Two labels a row:
[ -5.0   4.8  -2.1  14.1  -9.4  -4.9   4.8  -0.7 -10.0  10.5   1.7   2.2
   9.9 -22.9  -2.1  -5.1  -5.6  -7.0  -7.3   5.8   9.1  13.2  20.2 -19.5
  14.0  11.7  -2.0  -4.9  -2.7  -1.2   2.3  34.9   2.2  -4.7   5.8   5.1
 -17.7   5.7  18.3   3.6  23.5   7.5   3.0 -17.4   6.8  -6.5]
<81> q41
[  6.8   4.4   0.9   3.2 -19.7   5.2  -0.6 -11.4   4.9   2.4  -1.1  -1.6
  21.0  -5.4  -3.1  -3.5  -2.7  -8.3  11.2 -10.7   3.1   3.9 -18.5 -10.6
   8.8   6.4  -2.4  -1.5  12.0   2.1  21.2   3.1   3.5   8.4   3.3  -4.2
  -4.2  -5.0  -3.6   5.4  33.2   0.2   6.8   4.0  14.6   2.2]
<81> q321
[ -4.4   3.4  -3.7  14.4  -7.7  -5.5  -0.3   6.0 -10.0  16.4   6.2   0.4
  21.4 -12.0  -2.7  -6.6  -9.2 -13.6  -8.3   4.7   3.2  -1.4  10.3  -1.7
   9.8   6.1 -11.6  -3.9  -2.3  -3.0   4.7  45.3   2.0   0.7   0.3  12.1
 -33.3  -1.8  -5.5   0.3  33.3   1.4  -0.2 -14.1   3.8 -17.2]
<81> q321
[ -1.3   3.3  -4.1  -3.2   3.5   2.2  -4.3 -13.9   2.3  -2.6  -8.6  -5.1
  24.0   3.1   2.7  -4.7   3.4  -3.5   5.8 -19.8  -3.1  -5.3 -16.8  -1.4
   9.7   3.1   1.9   0.8  11.6   0.5 -15.1  -6.5   7.8  -9.2   7.4  -7.9
  -1.7  -2.4   0.3   3.7  20.4  17.4   2.6   5.9  11.9   0.0]
<81> q355
[ 17.3   4.7  -4.9  -0.9  -1.5   8.6  -4.8  -8.7  -1.1  -1.5  -3.7   4.4
  20.5   2.0  -2.1  -3.1   2.3 -10.9  76.0  -4.7   8.3  -2.4 -30.2 -17.3
   9.6   3.3  -1.5   8.9   8.5   3.8  29.9   3.3   2.9   8.3   3.1   1.1
 -12.3  -5.4  -7.2   6.7  33.0   2.3   8.9   7.7  17.3   1.2]
<81> q321
[-23.4   5.0  -1.7  21.7  -5.3 -12.2   9.4   3.5 -11.5  17.0   4.4  -3.4
  13.6 -26.9  -3.9  -1.2 -11.1  -5.3  -9.4  11.9   8.6   8.8  39.3  -0.1
  13.2  12.2  -5.5 -10.2  -9.6  -4.7 -18.8  51.2   3.8 -14.6   9.5   9.4
 -39.6   6.5   9.4  -0.3  22.1  11.4  -3.5 -24.8  -6.3 -19.2]
<81> q41
[ 36.9   4.0   0.7  -6.4 -26.7  15.9  -4.0 -14.9   6.0 -17.1  -7.0  -1.4
   9.8   3.4  -2.9  -4.1   8.4  -5.7  15.0 -14.3  13.2  13.8 -43.6 -35.1
   5.5   3.1   2.2   1.2  18.7   4.8  63.2 -21.6  -1.9  30.5  -2.6 -11.5
  13.7  -5.6  -1.5  16.6  31.8 -13.6  13.6  22.2  33.4  26.3]
<81> q321
[  2.3   4.7   1.0  -7.5   4.9   8.0  -0.7  -9.6  -3.9  -6.9 -18.1 -13.2
  10.3   8.1  -1.7  -5.9   6.4  -1.0  17.8 -38.7  -8.0  10.9 -11.5   3.9
   3.2   1.1   9.4   0.9  10.0  -0.4  -8.0 -24.8   6.8  -7.6  -1.5  -7.1
   7.8  -2.7  -7.3   8.1  21.2   3.7   8.4  16.1 -10.9  19.7]
<83> q829
[ 17.0   3.4  -5.0   8.1  -9.4   7.1  -4.7  -7.1   2.5   2.4  -1.0   0.5
  20.3  -5.4  -1.7  -4.4  -2.0 -11.0   8.2  -3.2  13.4   5.8 -23.9 -25.0
   7.6   6.3   0.0   0.6  13.4   4.3  30.1   6.4   3.2   8.9   5.5  -1.8
  -7.3  -3.9   3.2   6.9  43.1   0.4   4.4   3.3  18.1   2.5]
<81> q321
[ -5.0   4.8  -8.2   1.3  -5.8   2.6  -6.5  -5.7  -7.5  -0.3   0.0  -7.3
  12.8   1.4   4.1  -8.3   4.4  -2.7  -4.8 -18.9  -9.3 -11.9   1.8   0.0
   4.8  -5.5  -0.7  -1.9   3.1   5.6 -35.7  -4.9   7.1 -13.8   9.2  -0.9
  11.5  -0.3  13.8   1.0   5.3  12.9   5.1  -1.7   9.8   2.7]
<81> Q33
[-13.0   2.7  -8.3  -1.3   1.2  -5.9  -3.2  -6.1  -2.6   2.7   0.7  -2.5
  18.1   1.6   4.9  -5.8  -3.4  -1.9  -3.0 -16.3 -12.5 -12.5   3.3  11.8
   8.5   0.2  -2.3  -1.1   3.8   0.3 -38.0   1.6   9.7 -19.6   4.0   0.9
   2.9   2.5   7.5  -1.1   6.3  17.1  -0.6  -4.7   4.6 -11.9]
<81> Q33
[  0.1   7.8   0.7   8.1 -19.3  -2.6   3.7  -7.1  -5.3  -7.4  -5.2  -3.9
   3.3 -13.6  -6.5  -5.5   2.0  -3.5  -2.5  -6.7   3.6   8.4   5.8 -22.8
   8.4   4.7   0.9  -4.9   1.5  -1.1  -0.3  13.5   3.2   0.6   1.4  -2.5
  -2.7   4.5  12.7   6.5  12.4   4.6   5.1  -4.6  11.3   9.9]
<81> q41
[  1.1   2.2   4.5  -0.8  14.0   3.9  -1.3  -5.7 -23.4   9.2  -9.6  -9.3
   3.3   2.7  -1.6  -2.3   2.5  -4.2  -3.3 -21.0  -5.0  12.3  -5.1   1.9
   3.5   2.1   5.3  -1.8   1.2   1.4 -24.8  -3.8   6.8 -15.8  10.3  -4.7
  -7.0  -1.1  11.0   4.8   8.9   1.0  10.5   2.2  -8.5   2.6]
<81> q829
[  1.4   6.4   3.3   1.8  -6.3   1.6   4.4 -12.6  -1.5   1.3  -5.6  -0.8
  11.4  -8.9  -2.5  -2.2  -0.1   0.0   2.3  -1.8   6.1  19.0  -9.9 -16.3
  11.5   9.7   2.7  -1.2   4.9  -0.8   4.6   0.1   3.2   1.1  17.3  -8.1
  -5.0   5.9  22.1   5.7  13.4   5.0   9.3  -1.1  17.7  -2.0]
<81> q41
[ -6.5   3.7  -3.1   1.2   5.5  -4.7  -0.8  -8.6 -15.8   3.3  -7.5  -6.3
   7.9  -1.9   3.4  -6.0   2.5  -2.2  -4.3 -21.9  -4.9   0.2   8.8  -3.5
   6.9   3.0   2.4  -4.9   4.6   0.8 -35.8   1.6  10.8 -20.9   7.1  -2.4
   1.5   3.9  21.2   0.2   7.5  14.1   8.5  -6.3   3.0  -1.8]
<81> q829
[ 15.8   3.8   3.5   2.8  -7.0  10.1   1.1  -1.2  -1.1  -5.1  -5.2   3.3
   9.4  -0.2  -8.3  -0.1   2.9  -9.4  10.8  -6.9   7.1  11.1 -10.8 -11.1
   1.3   3.3  -1.2   1.7   6.6   1.0  48.5   8.4  -3.1  18.0 -11.3   0.4
 -13.8  -7.3 -21.1   9.2  30.3 -14.1   4.1  11.5   2.0  13.9]
<83> q321
[ 16.2  -1.6  -0.1   2.9 -18.0   3.9  -2.6   1.0  -3.6   8.5   5.3   4.3
   3.9  -1.7  -2.6   0.3  -0.9  -6.2  -2.2   7.7   1.2   4.8 -12.8  -8.5
  -1.6   3.4  -9.5   1.4   4.7   3.2  31.6  13.4   0.2  14.1   0.3   2.2
  -6.3  -5.4  -0.7  -0.5  15.1 -14.6   7.4   2.1   9.5  -2.9]
<81> q321
[  1.2   4.8  -2.4  12.3  -6.3   1.8   2.1  -4.8  -2.1  12.7   0.0   1.6
  14.3 -16.0  -3.3  -4.0  -4.3  -9.3   6.6  -1.6   5.9  12.2   6.0 -12.9
   8.6  11.1   0.7  -2.1  -0.1  -3.4  15.6  23.1   2.8  -3.2   5.8   3.2
 -14.7   1.6   4.9   1.2  38.3   0.6   2.5  -8.3  -1.4  -4.8]
<81> q41
[ -4.7   2.8   1.1  14.3 -11.8  -3.4   5.5   2.1 -10.5  14.3   0.9  -9.3
   4.4 -18.6  -5.8  -1.8  -5.7  -5.6   6.3  -8.7   2.6  14.4  19.1   1.0
   8.8   5.4  -0.5  -7.0  -0.5  -4.6  -6.0  20.4   2.4 -10.6   2.9  -0.8
  -5.0   3.6   9.0   3.4  23.9  -5.9   3.3 -10.0 -12.6   1.6]
<83> q41
